Here is a tiny trained network, its code and every weight. The questions are about switching its units off for an input and a target symbol, where a switched-off unit gives its printed mean instead of its output.

import numpy as np


def w(rows, s, z=0):
    codes = np.array(rows[::2]) - 128.0
    scale = np.full(codes.shape[1], s)
    scale[-1] = z or s
    return codes * scale


def softmax(a):
    e = np.exp(a - a.max(-1, keepdims=True))
    return e / e.sum(-1, keepdims=True)


def log_softmax(a):
    a = a - a.max(-1, keepdims=True)
    return a - np.log(np.exp(a).sum(-1, keepdims=True))


def net(x, mask):
    ids = ['ΞΨΩζηπστ'.index(c) for c in x.split()]
    T = len(ids)
    res = E[ids] + P[:T]
    u = 0
    for l in range(3):
        r = res
        for j in range(2):
            rows = slice(3 * j, 3 * j + 3)
            q, k, v = (r @ M[l][rows].T for M in (Q, K, V))
            z = softmax(np.where(np.tri(T) > 0, q @ k.T / 3**0.5, -1e9)) @ v
            o = O[l][rows]
            res = res + np.where(mask[u + j], z, o[:, -1]) @ o[:, :-1]
        u += 2
    return log_softmax(res[-1] @ U[:, :-1].T + U[:, -1])


Q, K, V, O = {}, {}, {}, {}
E = w([
[163,133,55,84],'Ξ',
[161,160,112,179],'Ψ',
[77,254,79,132],'Ω',
[96,63,102,170],'ζ',
[141,154,156,144],'η',
[102,201,135,137],'π',
[83,176,110,127],'σ',
[86,163,113,122],'τ',
],0.01)
P = w([
[96,132,151,104],'0',
[138,189,205,184],'1',
[115,103,60,171],'2',
[152,137,217,173],'3',
[79,54,151,1],'4',
[162,129,221,192],'5',
[116,171,68,187],'6',
],0.0082)
Q[0] = w([
[224,210,217,122],'0.h1',
[184,128,142,210],'0.h1',
[82,138,183,102],'0.h1',
[174,137,62,252],'0.h2',
[147,141,252,110],'0.h2',
[208,128,113,99],'0.h2',
],0.019)
K[0] = w([
[252,160,128,93],'0.h1',
[179,92,130,167],'0.h1',
[94,129,136,32],'0.h1',
[126,121,239,23],'0.h2',
[212,120,154,235],'0.h2',
[180,200,138,90],'0.h2',
],0.018)
V[0] = w([
[107,121,191,119],'0.h1',
[175,103,92,56],'0.h1',
[222,108,92,161],'0.h1',
[138,146,4,88],'0.h2',
[88,92,176,91],'0.h2',
[128,34,145,207],'0.h2',
],0.017)
O[0] = w([
[202,107,93,167,110],'0.h1',
[184,110,165,34,3],'0.h1',
[110,128,254,132,29],'0.h1',
[13,144,215,132,187],'0.h2',
[130,76,50,69,114],'0.h2',
[125,102,59,252,32],'0.h2',
],0.011,0.0043)
Q[1] = w([
[178,128,144,27],'1.h1',
[141,108,123,145],'1.h1',
[164,114,154,133],'1.h1',
[251,78,159,129],'1.h2',
[104,93,107,164],'1.h2',
[120,158,95,131],'1.h2',
],0.019)
K[1] = w([
[101,252,49,113],'1.h1',
[165,132,137,160],'1.h1',
[157,182,170,179],'1.h1',
[224,207,62,60],'1.h2',
[73,97,169,91],'1.h2',
[79,150,150,160],'1.h2',
],0.014)
V[1] = w([
[109,254,138,183],'1.h1',
[39,18,159,158],'1.h1',
[17,209,37,123],'1.h1',
[162,98,81,104],'1.h2',
[156,226,112,127],'1.h2',
[123,143,177,222],'1.h2',
],0.0094)
O[1] = w([
[188,114,181,113,185],'1.h1',
[53,137,126,244,128],'1.h1',
[150,1,202,129,254],'1.h1',
[126,81,192,118,87],'1.h2',
[62,193,140,135,150],'1.h2',
[170,204,107,106,124],'1.h2',
],0.0097,0.014)
Q[2] = w([
[130,92,61,11],'2.h1',
[45,41,159,103],'2.h1',
[209,118,192,50],'2.h1',
[140,135,142,98],'2.h2',
[76,42,129,13],'2.h2',
[207,130,130,167],'2.h2',
],0.011)
K[2] = w([
[157,59,49,66],'2.h1',
[49,80,117,116],'2.h1',
[135,175,99,32],'2.h1',
[112,119,141,125],'2.h2',
[99,57,96,5],'2.h2',
[147,105,146,187],'2.h2',
],0.014)
V[2] = w([
[134,85,160,181],'2.h1',
[53,80,107,111],'2.h1',
[176,130,92,127],'2.h1',
[109,162,141,219],'2.h2',
[219,255,141,181],'2.h2',
[109,111,121,56],'2.h2',
],0.0098)
O[2] = w([
[187,183,155,139,192],'2.h1',
[68,175,65,158,180],'2.h1',
[179,89,115,74,88],'2.h1',
[145,40,208,156,115],'2.h2',
[254,168,149,131,5],'2.h2',
[113,170,57,114,142],'2.h2',
],0.0067,0.015)
U = w([
[94,65,253,53,116],'Ξ',
[158,152,180,146,202],'Ψ',
[68,234,171,204,3],'Ω',
[135,54,113,229,182],'ζ',
[185,51,70,84,214],'η',
[165,62,54,114,133],'π',
[121,61,62,137,53],'σ',
[125,69,85,130,78],'τ',
],0.0041,0.0033)

Each question gives the input, a string of symbols that net reads in full, and the target symbol t.
The units are the heads (3 rows each of Q, K, V and O). Each row of codes is followed by its name. A weight is (code - 128) times the scale printed after its matrix; where a second scale follows, it is the last column's (O and U).
mask holds one flag per head, layer by layer. A switched-off head (its flag False) gives its mean, the last column of its rows in O, instead of its output. The means were averaged over made-up inputs and are rounded, as every weight is.
A unit's drop is (log p(t) with every unit on - log p(t) with that unit switched off) / (log p(t) with every unit on - log p(t) with every unit switched off).
The circuit of an input: a set's keep is (log p(t) with only the set's units on - log p(t) with every unit switched off) / (log p(t) with every unit on - log p(t) with every unit switched off). Starting from all 6 units, units are removed one at a time, each time the one whose removal leaves the highest keep (on an exact tie, the one counted first), for as long as the keep stays at least 0.8.
circuit, biggest first: the units of the circuit, biggest drop first
unit that matters most: the unit with the biggest drop
heads that matter: for each layer, one digit per head in row order, 1 if its drop is at least 0.15 and else 0, layers parted by /
input η Ω ζ Ω η, target ζ: heads that matter	01 / 10 / 01
input Ω τ ζ τ Ω ζ η, target Ξ: heads that matter	01 / 10 / 00
input Ω Ω ζ, target Ξ: circuit, biggest first	0.h2
input ζ Ξ Ψ π Ω, target Ψ: circuit, biggest first	0.h2, 2.h2, 1.h2
input Ω Ω Ω ζ, target ζ: circuit, biggest first	0.h2, 2.h2, 0.h1
input σ η Ω Ξ ζ Ω τ, target ζ: heads that matter	01 / 10 / 01
input ζ ζ Ω Ω, target ζ: circuit, biggest first	0.h2, 1.h1, 2.h2
input Ξ Ω Ξ, target Ω: circuit, biggest first	0.h2, 0.h1, 1.h1
input ζ Ψ Ξ Ω Ξ, target Ω: circuit, biggest first	0.h2, 2.h1
input Ψ π ζ ζ Ξ Ω Ψ, target Ω: circuit, biggest first	0.h1, 1.h1
input τ ζ ζ Ω ζ ζ Ψ, target ζ: circuit, biggest first	0.h2, 2.h2, 1.h1
input ζ ζ Ψ, target ζ: circuit, biggest first	0.h2, 1.h1, 2.h2
input τ Ω Ξ Ω Ω, target Ω: circuit, biggest first	0.h2, 2.h1
input ζ τ Ω τ, target ζ: unit that matters most	1.h1
input Ω Ξ π, target Ξ: heads that matter	11 / 10 / 00
input τ τ Ω Ω τ Ξ, target Ξ: circuit, biggest first	0.h1, 1.h1
input Ψ η ζ Ψ Ω ζ η, target Ξ: circuit, biggest first	0.h2, 1.h1
input τ Ξ Ξ Ψ, target Ψ: circuit, biggest first	1.h1, 2.h2, 0.h1
input η π τ τ, target η: circuit, biggest first	0.h2, 1.h1, 2.h1
input Ξ Ψ Ω Ω τ σ, target Ψ: circuit, biggest first	2.h2, 1.h2, 0.h1
input ζ π ζ Ξ Ξ Ω ζ, target Ω: unit that matters most	0.h2
input Ω ζ Ω σ σ σ, target ζ: heads that matter	11 / 01 / 01
input ζ ζ Ξ, target ζ: heads that matter	01 / 10 / 01
input ζ ζ Ω Ψ Ω Ω, target Ψ: heads that matter	10 / 10 / 01
input Ξ ζ Ψ, target Ω: heads that matter	11 / 10 / 00
input τ η σ ζ Ω Ω π, target Ξ: heads that matter	01 / 00 / 00
input Ξ Ω σ, target Ω: heads that matter	11 / 00 / 00
input Ω ζ Ω Ψ Ω Ω τ, target Ξ: heads that matter	11 / 10 / 00
input Ξ σ ζ ζ π Ω η, target η: heads that matter	01 / 11 / 10
input Ξ σ ζ, target Ω: heads that matter	11 / 10 / 00
